Below is a small trained network, with its code and all its weights. Each question gives an input and a target symbol and asks what happens when units are switched off, that is, made to give their printed mean instead of their output.

import numpy as np


def w(rows, s, z=0):
    codes = np.array(rows[::2]) - 128.0
    scale = np.full(codes.shape[1], s)
    scale[-1] = z or s
    return codes * scale


def f(y):
    return y / 2 * (1 + np.tanh(0.7978845608 * (y + 0.044715 * y**3)))


def softmax(a):
    e = np.exp(a - a.max(-1, keepdims=True))
    return e / e.sum(-1, keepdims=True)


def log_softmax(a):
    a = a - a.max(-1, keepdims=True)
    return a - np.log(np.exp(a).sum(-1, keepdims=True))


def net(x, mask):
    ids = ['ζλμξπφω'.index(c) for c in x.split()]
    T = len(ids)
    res = E[ids] + P[:T]
    r = res
    for j in range(3):
        rows = slice(2 * j, 2 * j + 2)
        q, k, v = (r @ M[0][rows].T for M in (Q, K, V))
        z = softmax(np.where(np.tri(T) > 0, q @ k.T / 2**0.5, -1e9)) @ v
        o = O[0][rows]
        res = res + np.where(mask[j], z, o[:, -1]) @ o[:, :-1]
    y = f(res @ A[0][:, :-1].T + A[0][:, -1])
    res = res + np.where(mask[3:11], y, B[0][:, -1]) @ B[0][:, :-1]
    return log_softmax(res[-1] @ U[:, :-1].T + U[:, -1])


Q, K, V, O, A, B = {}, {}, {}, {}, {}, {}
E = w([
[129,164,85],'ζ',
[178,135,129],'λ',
[235,192,36],'μ',
[217,119,11],'ξ',
[35,129,10],'π',
[44,165,25],'φ',
[144,2,236],'ω',
],0.0071)
P = w([
[68,173,156],'0',
[144,73,61],'1',
[105,55,51],'2',
[88,64,67],'3',
[2,122,173],'4',
[84,121,181],'5',
[115,123,171],'6',
[198,101,107],'7',
[112,146,116],'8',
],0.0084)
Q[0] = w([
[79,146,254],'head 0',
[57,160,30],'head 0',
[96,178,212],'head 1',
[73,118,88],'head 1',
[234,49,93],'head 2',
[102,22,4],'head 2',
],0.0081)
K[0] = w([
[175,125,37],'head 0',
[155,38,167],'head 0',
[247,118,93],'head 1',
[112,141,104],'head 1',
[31,194,173],'head 2',
[146,188,254],'head 2',
],0.0092)
V[0] = w([
[206,50,254],'head 0',
[141,172,93],'head 0',
[55,3,132],'head 1',
[52,127,176],'head 1',
[212,36,34],'head 2',
[5,110,116],'head 2',
],0.0094)
O[0] = w([
[142,98,232,2],'head 0',
[149,120,92,138],'head 0',
[102,166,171,195],'head 1',
[56,199,118,124],'head 1',
[243,156,94,159],'head 2',
[51,246,106,207],'head 2',
],0.011,0.0038)
A[0] = w([
[167,161,45,204],'neuron 0',
[81,105,181,96],'neuron 1',
[150,106,146,120],'neuron 2',
[109,132,118,111],'neuron 3',
[160,62,94,198],'neuron 4',
[130,196,48,187],'neuron 5',
[168,126,154,65],'neuron 6',
[52,9,93,253],'neuron 7',
],0.012,0.0045)
B[0] = w([
[116,30,139,238],'neuron 0',
[100,207,1,133],'neuron 1',
[204,162,81,123],'neuron 2',
[151,142,142,137],'neuron 3',
[138,86,173,157],'neuron 4',
[101,66,108,254],'neuron 5',
[99,203,102,121],'neuron 6',
[107,177,255,171],'neuron 7',
],0.0056,0.014)
U = w([
[88,108,85,3],'ζ',
[180,42,164,171],'λ',
[251,66,98,35],'μ',
[166,182,47,71],'ξ',
[83,56,161,204],'π',
[162,253,173,87],'φ',
[184,171,247,235],'ω',
],0.0057,0.0059)

Each question gives the input, a string of symbols that net reads in full, and the target symbol t.
The units are the heads (2 rows each of Q, K, V and O) and the neurons (one row each of A and B). Each row of codes is followed by its name. A weight is (code - 128) times the scale printed after its matrix; where a second scale follows, it is the last column's (O, A, B and U).
mask holds one flag per unit, heads first, then neurons. A switched-off unit (its flag False) gives its mean, the last column of its rows in O or B, instead of its output. The means were averaged over made-up inputs and are rounded, as every weight is.
A unit's drop is (log p(t) with every unit on - log p(t) with that unit switched off) / (log p(t) with every unit on - log p(t) with every unit switched off).
The circuit of an input: a set's keep is (log p(t) with only the set's units on - log p(t) with every unit switched off) / (log p(t) with every unit on - log p(t) with every unit switched off). Starting from all 11 units, units are removed one at a time, each time the one whose removal leaves the highest keep (on an exact tie, the one counted first), for as long as the keep stays at least 0.8.
circuit, biggest first: the units of the circuit, biggest drop first
unit that matters most: the unit with the biggest drop
k most important neurons: the k neurons with the biggest drops, biggest first
drop when u is switched off: that unit's drop, to one decimal
input φ ξ μ ξ ζ, target μ: circuit, biggest first	(head 2; head 1)
input ξ λ ζ ω, target ω: circuit, biggest first	(neuron 5; neuron 7)
input ω φ φ, target ω: circuit, biggest first	(head 0; neuron 7; neuron 5)
input λ ω ζ, target ω: unit that matters most	head 0
input φ ω φ ζ λ ω ω π, target ω: circuit, biggest first	(head 0; neuron 5)
input λ ξ ξ ω, target ω: circuit, biggest first	(neuron 7; neuron 5; neuron 0)
input ξ φ μ μ, target μ: circuit, biggest first	(head 2; head 1)
input ω π μ, target ω: circuit, biggest first	(head 0; neuron 5)
input μ ω ξ, target ω: 3 most important neurons	(neuron 7; neuron 5; neuron 0)
input λ ω ξ φ, target ω: drop when head 1 is switched off	0.0
input ξ μ μ ζ μ, target μ: drop when neuron 4 is switched off	0.0
input ω ξ ξ, target ω: drop when neuron 7 is switched off	0.2
input μ ω π, target ω: drop when head 0 is switched off	0.5
